What can hang from each mark
R: A D K
Q: Z
N: R X
A: S Z
Z: A G Q S
K: G R
G: J Z
X: F
S: Z
J: G R
D: J L
F: B J N Q T X Y
T: Q
L: D N R
B: Q T Y

Each row is shifted at random along 3 fixed directions that mean nothing.
Known rows, with every way that one mark hangs from another
J(G R(A(S Z(Q)))): [  55   73  -11  -64 -102 -210 -109   29  -57  -72  -35   70  -35   60
   -8   32  -77  -26   -7   39  -38  -73   84   14  107 -140  -53  -12
  -66  -53   -8   39   29  -67   22  -39   91   47  -56  -22   10   32
   80  145    5  100   11   -2  -17  -71  -83  -52  -88   59 -103 -110
 -114  -44  -53 -187 -166    1  -18   19  -11]
B(Q(Z(S)) T Y): [-137  114  -40   -1    9 -143 -239 -126   43 -128 -194 -214   77  -70
 -110   -4  276  295  -44  171   59  -32    4    8  183 -545  285   76
   63 -357  220  208   -7   46   98   21   14 -221  -12  310  235 -121
  134  113  123  134   43   54   75 -354   -3  -19  -46  128   62  -63
  212  148  -10    3  269  -50  217  210   31]
Q(Z(A G(J) S)): [ 119  181  -21   92   51 -149  130 -268 -122  -70 -112 -376   43 -122
  -80  175  112  113  -42   50   94   60 -226  107   -8   28  177   63
  195   12   68  -17 -235  104  -23  -80  -46 -111 -127   -2   -2  -34
  133   -5   96 -109 -160   46  -80 -150  194   51  104    9  180  -37
   79  134 -166 -149  -57  111   78  128  102]
J(R(A(S) D(L))): [  -6  208 -102  187  156  -46   45 -180  -79  -81  -31 -175  -93 -195
  -26   82  247  215  -67  153  123  103 -303  124  -68  197   95  144
  128   10   76  -66 -251 -110  -73   -6  -60 -197   61 -143  166   45
  218   -6  109 -315 -266  -52 -110 -150  191  -52  -41  -92  315 -138
   88   13   -7  202 -182 -145  159   74  321]
J(G R(A(Z(S)) D K)): [  69  -27  117  -98 -141 -177 -109  246 -107   62  113  299  -59   97
   82  -13 -277 -272   37 -182 -161 -119  223   -6   21   58 -218  -64
 -219  108 -221  -41  125 -148    5  -55   95  196  -83 -170 -154  114
  -70  119  -63  157   76   11  -28  202 -166  -92 -140 -132 -224  -72
 -309 -183  -17 -234 -298  -47 -107  -51 -138]
J(G(Z(A))): [ 110  168  -76  -59 -126 -466 -299 -192   51 -128 -192  -41 -162   16
  -98   97  220  283 -219  277   51 -132  -20  145  248 -619   55  200
   -6 -218  170  316  -38  -78    7  -48   64  -61  -43  214  101  -49
  251  317  206   81  -87  -17   18 -372   46  -76 -273   81 -110 -340
  -72   48  -55 -137 -219  -38  233  222  117]
L(D N R(A(S))): [-143    4  -15   81   39   60 -205  -22  -33    8  116   64 -209 -103
   48  -63  207   98  -83   41   -8  -77   15  111  -42   74  -87   43
   33   67   40    8   93  -36  -86   75  -16  -93  194  -76  107   50
   72  -26   13 -164  -53 -111   -1  -24  -31   52 -103  -74   61  -87
  -75 -113  134  159  -93 -161   15  -73  193]
L(N R(A(S) D)): [ -40   -6   -5  143  108  218   41  -75  -82   32  174  -29 -112 -166
   63   23  146   31    7   11   54   88 -143   42 -204  471  -92   31
   13  196  -82 -171  -80   43  -88   28 -113  -36   96 -284   -4   93
   26 -112  -20 -243 -133  -84  -16  163  120   44   27 -156  257   20
  -18  -53  -25  147 -172  -92  -63 -123  153]
F(B J(G R) T(Q)): [ 476   26 -172  -74  -15  -43  314 -305   73 -270  -13   13   91 -186
  -32  449   -7  159  -12  124  197  249 -346 -120  -61   51   45  195
 -139  -47 -134    3 -399  199    3 -284 -243  206 -133 -124  -39  -23
  133  251  165  -38 -164  154   66   36  382 -116  -30 -128  293 -156
  206  253 -360    1 -346  162  178  197 -112]
Z(A G(J) Q S): [ 144  281  -71   23   -9 -300   37 -266  -39 -166 -210 -252   39 -121
 -106  191  144  271 -141  185  126   -5 -162  119  147 -218  137  101
  164 -164  130   99 -195  139  -47  -80   43 -114  -94   98   86 -124
  173  130  173  -44 -103   53  -91 -291  130  -52  -14   94  110 -148
   84  119 -158 -113 -100   66  150  196   53]
A(S(Z(G))): [ -40  162  -73   92   59  -49   78 -248 -104  -55  -81 -357   65  -54
  -90  115  151  126  -16  136  125  114 -201   47   -6   46  120   41
  158  -46  100  -40 -163   83    1  -16  -18 -134  -89   -9   38  -35
  146    0   69  -97 -135  -20  -57 -158  163   47   88   23  196  -30
   78   99 -150  -22  -52   57   40  102  172]
S(Z(G Q)): [ -74   41  -78  -11  -34  -98  -60  -19   43  -44 -117  -61   52   98
  -62  -24   13   56  -42   58   -8  -65   97   21  140 -296   42  -23
   71 -146  106  119   91   65   11   28  120  -95  -51  183   90  -73
    9   34   32   93   75  -28    4 -190  -95  -27  -21  132 -106  -36
   -7   11    7  -12  117  -16   17   70   23]
B(Q(Z(A S)) T Y): [-118  -14   89  125  173  371  357  -59 -108   43   -4 -355  274 -181
  -13  102  104    5  291 -145   72  258 -168 -192 -225  481  212 -101
   59   52 -130 -273 -133  276   50    6 -168  -78 -141 -167   88  -17
 -126 -254  -81    3   -3  103   52  180  138   91  394  -44  369  308
  261  186 -230  -96  226  133 -131  -78 -126]
T(Q(Z(A G(J(R(D))) S))): [ 228  160  -99   67   43 -160  106 -249 -107 -149 -104 -196   33 -110
  -52  202   33   78  -30   54   91   81 -181   62  -20   -4  146   68
   74  -17   -4    7 -241  124  -12 -101  -55  -54  -99  -40   46  -40
  167   79  109  -92 -139   60  -48 -109  181  -35   12  -42  198  -94
   56  131 -188 -121 -146   48  139  156   40]
B(Q(Z(A G(J) S)) T Y): [ 281  197  -23 -103  -85 -250   -1 -292  -52 -190 -109 -187  115 -227
  -98  333  139  222  -47  163  169   89 -171  -80  103 -203  178  155
  -91 -183  -60   93 -252  260   41 -199  -94   75 -176   25 -126 -103
  151  273  175  133  -47  204   90  -67  221   16  -78  -51  214 -129
  138  213 -363 -234 -208  211  164  251 -173]
F(B(Q) X): [-112 -239   30  -42   34  341  162  182  115  138   43   67   78   61
   45  -72  -34 -174  230 -156  -70  100   99 -168 -126  211  -23 -146
  -92   66 -104 -103  153   88    7  102  -75  112  -11   35   27  -51
 -249 -195 -192   98  192  -15  127  221  -86   45  196   44  -30  256
   76   13   35   90  318   96 -239 -222 -163]
Q(Z(A(S) G(J(R(D K))))): [ 296  197  -38  -36  -85 -364  -47 -213 -135 -111  -59 -112  -41  -81
  -51  222  -14   36 -136   93   71  -28 -134   98   81 -136   37  143
   -6   -3  -30   84 -217   16  -23 -171    1   66 -140  -39 -148   -9
  194  233  158   -6 -140   86  -60  -81  159   -2 -147 -114   50 -214
  -92   48 -197 -209 -369   84  155  217   18]
R(A(S(Z(Q))) D(J)): [  97  179  -28   69   11 -114   34 -178 -166  -44   10 -206   84 -132
  -28   93  155  100   18  125   83   77 -196   13  -46  243  -21   88
   17  -60   10 -102 -237   30   -8  -70  -44  -29 -142 -146  -49   25
  165   61   54 -188 -152    4  -45  -27  180   10   -6  -95  243  -77
   -1   31 -146   -4 -233    8  150   66  137]
F(B J Q): [-154 -258   54  -96  -10  257  127  279  119   74   39  165  172  186
   33 -160 -155 -175  143 -223 -147  -37  242 -143  -19  -48  -38 -192
   -7  -68   34   -3  262   47   55   72    7   76   17  207   96  -78
 -241 -184 -155  134  273    5   79   95 -185   55  186  127 -257  253
   64   -5  224   53  477   65 -124 -147 -187]
R(A(Z) D K): [-198  -14   60  159  101  127   93  149 -105  162   16  -99   67   75
   27 -175   29 -104   96 -138  -92   17   11   50 -103  274  -35  -65
   67   41   43 -114   24 -178   14  104   22 -137  -52  -96   67   70
  -50 -199  -60 -129  -33  -73  -98   11  -55  -34  125  -98   34  124
  -52  -80  110   20  136 -168  -10  -68  161]
K(R(A(S Z(G Q)) D)): [ 250  156  -18    5  -13 -104  104 -102 -113  -58   79  -10   -2  -91
    1  163  -30  -64  -24   44   67   45 -116  -30  -10  270  -61   33
  -80   84 -168 -126 -161    6  -45  -85    8  107 -153 -238 -151   22
  101   86   35 -109  -90   43  -80  153  113   -7  -36  -88  128  -65
 -105  -26 -188 -149 -330   73   25   24   15]
J(G R(A(S Z) D(L) K)): [ -42   -6   79   62   27   23  128  202 -167   73  114   94    6   35
   84  -10 -191 -247  136 -217  -94   45   20  -12 -145  449 -124  -89
  -78  195 -197 -206    3 -125  -18  -18    5   71  -25 -307  -69  147
  -83  -79  -90  -48  -54   -6  -88  209  -53  -44   51 -196   25   36
 -162 -125  -29  -63 -215  -41 -141 -108  -19]
N(R(A D(L)) X): [-104  104  -54  -21  -55 -265 -584  -29   64  -53  -87  153 -312  -32
  -23 -228  257  138 -211  236  -67 -229   81  267  226 -529  -46  110
   49 -114  272  304   71 -287  -59   66  119 -168  207  234  146    4
  166  157  112 -106  -47 -130    7 -288 -173  -21 -316  107 -141 -276
 -108 -153  301  172   72 -269  191   73  328]
T(Q(Z(A(S) G(J(R))))): [  10  -32   13  -33  -29   -7   43   46  -83  -11  -43  -37   90   97
   -7    3 -151 -186   89 -145  -58  -18  115  -30   -3   -8   38 -117
   26   35  -27   -3   73   87   32  -13   38   29  -77   42   -6  -48
  -39  -50  -65   93  105   46   15   24  -90   66   99   63  -86   97
  -24   26   -7 -198  127   89  -77  -14 -115]
K(G R(A(S(Z)) D)): [ 142  128   23   66   48 -136   54  -51  -37  -50   33 -103  -58  -41
  -24   72   65  -12  -41   34   68   23 -150   70  -15  182   29   48
   58   64   -9  -65 -133 -140    6  -19   16  -47  -73 -160  -73   26
  119    7   55 -159 -163   24 -141  -33  113   46  -10  -63   89  -75
  -43  -34  -64 -109 -116  -46   63   53  133]
R(A(S) D(J(G)) K): [-264   31   91  170  103   -7   -5  144 -112   99  -31 -139   57   63
   22 -199   25  -21   77 -129  -69   25  -29  140 -101  195   18  -33
  144  -14  170  -66   -9 -265   44   64    8 -200   23  -65   98   75
   -5 -165  -25 -149 -107  -53 -126 -152  -33  -36  103 -105   34   52
    2  -62  161   51  151 -201   50   -6  188]
F(B N X): [-230 -254  -34  107  175  379  134   44  196  167  -26  -38  -51   67
   22 -137  167   -8  148  -98  -45   76  -32    9 -141  110  107  -97
  138   56  106  -67  126    2  -38  218  -84 -120  207  130  328  -34
 -175 -310 -149  -74   68 -121   38   17  -41   21  204  104   21  220
  177   33  194  303  498  -80 -170 -193   86]
X(F(B(Q))): [ 209 -132  -23 -152  -62  194  269   -6   88   24  129  142  136  -35
   40  154 -195  -21   95   21   55  140   55 -293  -83  159 -223   -7
 -271   93 -255 -106   -6  179   11  -73  -77  304 -194  -58 -228  -30
 -115   54  -78  140  157   73  168  356   93    4  -17  -19   -2  131
  -87   36 -179  -39 -189  197 -130 -144 -233]
Q(Z(A G(J(R(K))) S)): [ 257   37  107  -72  -86  -59  174  -30 -185   46  102  -61   72  -68
   24  213 -237 -253   49 -163  -10   39  -35  -60  -86  323  -81  -38
  -88  231 -296 -159 -128  167  -39 -154  -36  237 -211 -235 -333   43
  -68   37  -35   74   -5  114  -17  309   85   66   71 -135   30   46
 -138   -1 -258 -308 -317  238 -147  -13 -208]
D(J L(R)): [-633 -197   96   35   40  169 -275  457   89  175   37  195  -63  180
   76 -464  -53 -160   11 -216 -210 -220  344   90   36 -117  -33 -141
  168   31  182  106  460 -277  -18  191  150 -185  295  250  100   11
 -204 -273 -169   -4  217 -109    2 -119 -435  115    2  121 -348  133
  -29 -217  589  346  502 -178  -80 -168   66]
A(S(Z(G(J(R(D))) Q))): [-119  -25   41    2  -13   52   67  145  -89   44   49   14  111  130
   27  -73 -210 -222  120 -162  -78  -49  166  -65  -21  147  -41 -171
   30   42  -69 -113  165   44   26   47  104   26  -72  -18  -22  -17
 -104 -118 -113   76  127  -22  -38  106 -121   39  122   31 -117  144
  -69  -68   41  -49   87   35 -134  -73 -106]
J(G(Z(Q))): [  48  -71   -8  168  143  303  445  -51   -7   61   59 -158  102  -24
   35   99  -88  -40  174  -89   89  263 -196 -119 -281  557   32  -44
    4  191 -175 -259 -136  143   -3    5 -145   26 -105 -296  -40   75
 -109 -201  -67 -102 -116  -17    3  196  224  -48  277  -99  260  178
  117  125 -230   18  -97  111 -153 -119  -59]
F(B J(G R(A)) Q Y): [-240 -225   49  -51   71  215  185  320  164   -3  -57  147  127  184
   25 -208 -162  -38  106 -273 -161  -65  195  -62   30 -218  132 -194
  107 -117  181   39  256  -82  127  108   14 -104  167  261  304  -28
 -194 -215 -122  147  137   12  -34 -123 -242    4  212  162 -263  213
  166   20  319   10  609  -58 -109 -121  -97]
X(F(B(T) J N(R) Q Y)): [ 246 -259  -54   11  196  622  722 -144  140   24  178   12  211 -133
   64  192 -169   64  205  -86  155  362 -278 -306 -327  585  -13  -49
  -46  223 -191 -352 -211  280   18  -48 -287  181   11 -207    5   35
 -205 -237 -100  -84  -49   96   72  460  310   38  317  -75  306  324
  237  195 -178  169   64  174 -163 -195 -181]
N(X(F(B Q T))): [ 132 -105  -59 -153  -73  149  106  -78  152  -27   -1   77   29  -28
   -3   64   65   59   45  141   35   84   21 -182   12  -92 -196   32
 -197  -44  -58   14  -17  105   28  -35  -55  184 -103  115  -69  -51
  -81   90  -26  107  124   17  162  167   31   24  -23   88   -6   48
  -18   60 -100   30  -39   98  -41  -91  -87]
Q(Z(A G(J(R)) S)): [-306 -125  179   26   20  105   35  308  -98  158   -2  -46   87  190
   41 -223 -229 -347  180 -395 -233 -169  304   31  -18   67   38 -289
  183  136    6  -82  327  -42   30  122  139  -76  -36  114   76   -7
 -242 -312 -206  127  215  -23  -57   70 -312  130  267  144 -297  283
  -80 -109  251 -200  452   12 -259 -175 -110]
D(J L(N R(A))): [ -28 -107   79 -202 -206  -47 -344  189    6   77  236  401 -154  -48
   94  -41  -31 -139 -128  -12  -75 -162  205  -35   38   75 -329   66
 -246  127 -195   73  183   12 -112  -74   20  270  150  -85 -384   62
  -83  158  -65   31  153    9  143  257 -180  114 -328 -101 -178 -127
 -235 -211  129  144 -307   88  -62 -119 -142]
N(X(F(B))): [-308 -120  -43  194  237  428  229  -27  147  110  -74 -244   41   -5
    8 -213  126  102  139   17   21  151  -91  -24 -171  169   71  -74
  202   76  182  -90   10  -65   24  188  -68 -231   74  120  182   -2
 -111 -353 -105 -165  -30 -127   13  -57   30   24  264  133  137  272
  185   67  168  273  451 -116  -98 -182  224]
J(G(Z(Q S)) R(D)): [ 232   71  -39   38   -7 -120   95  -62  -50  -82   57   98  -69  -58
   43  164 -129  -12    7   18   34   42  -69  -29  -68  142  -37   46
 -129   82 -226  -91 -107   38  -20  -70  -28  113  -96 -223  -23   76
   54  118   45   -3 -109   -5  -23  129  141 -152  -62 -133   91 -123
  -86    6 -207  -57 -425    6   15   31  -82]
N(R(A(Z(Q S)) K(G))): [ 115   66   14  -59  -93 -156 -158   17  -72  -16    9    2  -30   42
  -18  -40  -76  -47  -83   78  -28  -75   30   86  109 -119  -83    3
  -27    0   23   55  -54  -94   13  -31   79   32  -68  -47 -119   33
   56  116   53   43  -34    6  -58  -34  -56  -13  -62   10  -78  -98
 -113  -72  -42 -162  -95  -38   16   51   44]
A(S Z(G(J(R(D K))) Q)): [ -13  139  -78   47  -11 -185    8  -43  -90  -74  -93 -106   68  103
  -36  -18  -86    3  -47   50   15  -51   13   58   90 -116   74  -18
   96 -119   97   37  -13  -53   36    1  103  -73  -55   64    1  -44
  102   44   58   -4  -21   -7 -112 -174   -2  -54    1    9  -34  -41
   -4   20  -14  -25  -33   -9  106  138   32]
J(R(A K)): [-320  -95   42  226  212  344  167  211    1  171    3 -123   34   54
   41 -231  -30  -77  111 -180  -59   84  -43   62 -179  337   62  -97
  191  141   95 -143   29 -192    1  156   -5 -235  104  -98  155   80
 -115 -348  -98 -155  -76  -93 -108  -30  -74  -27  247  -10   77  211
  123  -64  210  165  329 -231 -118 -136  195]
S(Z(A G(J) Q)): [ 100  -15   59 -227 -234 -206 -108  131  -20   18   -3  188   78  133
   -9   46 -197 -195   -8  -74 -104 -187  301  -98  187 -216 -178  -82
 -143  -41 -134   97  209  162   -7  -64  167  223 -165  109 -196  -79
  -97  146  -41  283  253   65   67  109 -210   56 -104   93 -321  -19
 -220  -89  -54 -269  -90  163 -100   -6 -274]
F(J N(X) Q Y): [ 244 -198   45 -163  -28  300  191 -113  152   98  135  241   -5  -46
   37  103  -25  -36  -20   12   80  137  -94 -178 -116  180  -69   18
 -175   72 -150 -114  -63  257  -41  -42 -166  269  181  -75 -155    2
 -133   23  -72   24   50   63  114  355  135   57  -10  -50   48   93
   65   82 -110   89  -73  224  -96  -98 -215]

Rows
[-325 -141  -17  104   81  201 -253  121  109  103   20   80 -136  109
   30 -284   65   60  -93   -3  -71  -97  129  155   -9 -171  -12  -27
  134   33  201  116  210 -146  -32  167   51 -205  267  124  168   21
  -58 -156   -9  -51   32 -162   -9 -143 -163  -14  -32   73 -109   33
   25 -108  308  276  301 -262  -24  -67  183]
L(N(R(K)))
[ 143    5   -4  -59  -18   97   91 -142   20  -58   22  -72  139 -166
  -33  209   70   98   65   72  138  178 -113 -202  -50   46  103   91
 -181  -76 -154  -28 -146  229   48 -122 -140  111 -132  -69 -136  -42
   12  116   50  122   27  145  160  130  182   17    2  -84  231   38
  154  178 -293  -69 -112  178   43   90 -192]
B(Q(Z) T Y)
[-271 -121   71  201  164  297  265  202  -67  122   33 -150  130   91
   72 -202 -152 -157  244 -247  -68  100  -26  -20 -243  517   65 -172
  182  162   20 -234   44  -88   55  111  -38 -124   28 -165   49  103
 -161 -366 -174 -131  -59  -56  -71   64  -35   32  357   -2   80  266
  138   -2  123   70  270  -54 -161 -188   17]
D(J(G(Z(Q)) R(A(S))))
[-258  -10   20  128  106  253  185   46  -82   99  -19 -233  167   67
   -3 -120   11  -71  153  -77  -42   47   40  -67  -77  245   63 -167
  138    2    6 -183   82   83   11  136   43 -131  -78   -5  134  -17
  -92 -257 -128  -36   85  -78  -51   25  -66   19  282  116   64  245
   63   23   18   30  247   30 -117 -126   29]
A(Z(Q S))
[ 127   36  -18 -159 -134 -207 -161  -72   91 -130  -81   65   68  -37
  -66  131   10  125  -71   88   74  -27   74  -88  170 -458  126  104
 -146 -235   15  226   14  108   84 -126   -4   81  -71  197 -134 -113
   54  253  114  248  116  159  150 -105   26   -2 -177   13  -58  -92
   96  131 -125 -122    2  128  143  214 -221]
B(Q(Z(G(J))) T Y)
[  58    6   41  125   83   97  232    1 -107   35   62 -128    0  -47
   36   72  -80  -86  133 -109    6  118 -141  -16 -182  436   15  -55
   25  198 -147 -215 -127    7    5    7  -77    7  -81 -285  -25  121
  -27 -124  -59  -95 -154  -22  -51  148  121  -32  191  -78  165   71
   21   14 -137 -112 -138   14 -140 -105   19]
J(G(Z(S)) R(A))
[-109 -339   72  -56   99  473  236  139  227  229   50  215    8  132
   51 -162  -10 -104  114 -188  -44   65   40 -119 -129  122   88 -146
   34   25   47 -136  194   83   -9  167  -93   49  323  117  185  -25
 -298 -278 -215   32  145  -15   54  214  -77   66  192   87 -110  283
  158   30  212  241  477   70 -196 -221 -159]
F(J N Q X Y)
[ 304  226 -133   49    2 -225   77 -306  -78 -195  -69 -183  -36 -175
  -61  288   95  226  -75  243  178  148 -317   43    1   56   58  173
  -11  -32  -16  -27 -375   65  -20 -151  -69  -10  -90 -198   -5   51
  257  221  160 -107 -282   34  -53 -139  277  -99  -79  -66  298 -238
   49  110 -330  -87 -444   24  125  154  134]
J(G R(A(S(Z(Q)))))
[ 214  -52   -8 -231 -189 -118 -369  -77  134    8   73  341 -204   -9
   28  -69 -123  -16 -177  232    5 -137  132   -3  160 -409 -227   93
 -187   47   -1  194   43  -91  -42  -74   51  239   62  142 -278   11
   30  258   27   99   78  -13  147  130  -45    3 -327   88 -236 -159
 -205 -104   83   31 -202   22   50    2  -25]
N(R X(F(J)))
[ -45  -35  -15  144  137  271   62  -70   15   70   99  -81 -123 -141
   38  -21  176   33  -16   48   84  163 -243   79 -217  482  -58   57
   59  234  -35 -124 -163   20 -111   34 -139  -63  197 -262 -116  101
  -52 -155   -3 -295 -188  -70  -13  118  133   54   47 -136  297   23
   78  -24  -20  287  -53  -43  -89 -116  182]
D(L(N(R(A K(G)) X)))
[ -59  -12    3  176  152  226  196   22  -36   65  127  -35  -18  -88
   63  -18    7  -21   43  -85   52  102 -163   13 -232  544    0    7
   93  187  -49 -196  -88  -39  -60   38  -93  -60  119 -227  -61   66
   -8 -213  -46 -284 -130  -50  -73  119  143   22   93 -130  217  112
  103  -26   74  267  -31  -53  -13  -94  101]
G(J(R(A(S) D(L(N)))))
[-226 -169  116  135  115  294  224  240   26  221   55  -95   78  177
   40 -187 -126 -205  126 -221  -57   85   33  -23 -188  345   -5 -121
   74  161  -32 -136  113 -110   50  135  -14  -62  -20 -111  -82   54
 -213 -299 -118  -21   15  -42  -59  107  -33   28  250  -75  -43  247
   36  -32   85   27  250  -47 -177 -126  -18]
R(K(G(Z)))
[-151  127  -45  228  167 -119  -73   12   12  -56 -129 -182  -58    6
  -24 -180  166  177  -57   45  -12  -73  -95  202   37  -94  203   26
  272 -109  267   53  -51 -266   23  123   62 -346   86   86  291   13
  133 -137   71 -240 -183  -89 -175 -362   -7  -76   57   72   58  -64
  124  -19  217  150  241 -275  218   74  291]
K(R(A D(J(G(Z(Q S))))))
[ -96   -4  -28   45   77  144  104  -95   56  -54  -81 -147  122  -74
  -50   72   82   93   64  -17   92  138  -71  -82  -36  -74  207   22
   15  -92   26   28  -37  116   68  -27  -83 -101  -41   62   68  -62
   -8  -36   30   72   18   81   80  -70   68    0   91   15  160   97
  210  179  -97  -26  189   53   21   91  -55]
B(T(Q(Z(G))) Y)
[-142 -149   81   77   56  194   72  241   -1  129  171  195  -47   11
  121 -125 -243 -200   43 -206  -61   48   56   12 -196  351 -123  -24
  -50  246 -138 -108   78 -157  -28  -14  -41   59   83 -213 -160  123
 -148 -131  -75  -44  -22  -18  -31  199  -50  -26   16 -220  -32   66
  -96 -114  103  132 -108 -101  -91  -92  -41]
L(R(D(J(G)) K))
[-197   29   75  127   75  -97   -8  193  -48   93  -37  -67  -14  133
   10 -177   35  -70   -9 -112  -72  -83   30  121  -24   76   32  -22
  133   -5   95   15   92 -223   20  111   62 -154   46   20   47   11
  -29 -144   14 -112  -48  -39 -142 -130  -52   11   35 -113  -86   15
  -31  -88  198  109  141 -141   78   33   91]
R(D(L) K(G(J Z(A(S)))))
[-209 -282  101   21  118  343  -12  100  195  163   60  224 -119  110
   73 -258 -121  -91   25 -174  -75  -23   61   65  -96  -23   94 -126
  147  153  136  -21  193  -83   -8  140  -51  -72  397   86  154   67
 -198 -254 -133  -19   23  -78   -6   65 -112   33  104   84 -154  176
  107  -28  310  198  438  -83 -162 -156   12]
F(J(G) N(R X) Y)
[ -86   43 -102  -33  -44 -116 -390  -81  102  -55    4  150 -233  -53
  -22  -38  236  224 -257  234   39 -125   21  142  141 -358  -55  159
   -2  -68  121  230   72  -54 -111   20   41  -79  240  142   59  -22
  127  158  119  -79  -11  -93   53 -183  -55   -7 -325   48  -43 -243
  -45  -83  163  305 -103 -104  136   63  178]
D(L(N(R)))
[-149   13   19  148   96   -8   48  180  -87   16  -39  -30   24   96
   35 -129 -109  -83  111 -150  -99   -2   40   82  -64  131   21  -99
   89   19   53  -89   27 -174   39   70   68 -162   15 -103  213   92
  -32 -132  -36  -35  -81  -63 -131  -99  -94 -112  111  -56   -5   29
  -34  -83   75  -10   82 -229  -42  -32  107]
J(G R(A(S(Z(Q))) D K))
[ 250  233  -87  -47  -86 -364 -161 -173   -1 -148  -85  -63  -75  -58
  -80  117   86  157 -234  235   88 -103  -89   99  221 -296   56  140
   25 -136   85  155 -163  -66  -21  -75   88  -19  -59   70 -107  -58
  242  235  162  -57 -103   39  -86 -222   67  -40 -198   75   -6 -233
  -19    7  -74  -92 -197   15  225  197  101]
K(R(A(Z(G(J) Q S))))
[ -46  161 -106  172  136   98  319 -252 -128  -61  -99 -422  166  -38
  -71  107   91  103   79   90  144  201 -250   -8  -89  280  165  -30
  197  -24   66 -164 -198  138    5    7  -41 -149 -125  -98   74  -35
   89 -120   22 -153 -133  -14  -95 -100  193   13  256   28  300  100
  155  166 -209  -22    5  114  -11   45  126]
A(S Z(G Q))
[ 142  149  -29  -63 -121 -334 -210  -48  -45  -72  -96  -28  -42   28
  -42   15   31   83 -141  161  -18 -215   73   38  208 -344   25   56
    9 -152   32  150   -4   29    9   14  115   15  -79  153   -1  -70
  152  172   98   72   10   -7  -32 -155  -19  -39 -118  102 -128 -156
  -28  -19    1  -79 -129    1  180  128  -48]
G(J(R) Z(A Q S))
[-104  -91 -172  -45   64   42 -204 -159  283 -170 -201    4 -116    7
  -85 -101  353  397 -125  239   19  -61  -27  106  200 -722  202   72
  126 -312  392  302   52  -10   76  125  -27 -247  295  459  512 -120
   96   64  138   70    8  -62   43 -402  -85  -10  -56  237  -30 -105
  275  130  198  232  481 -200  173  109  170]
F(B(T) N(R X) Q Y)
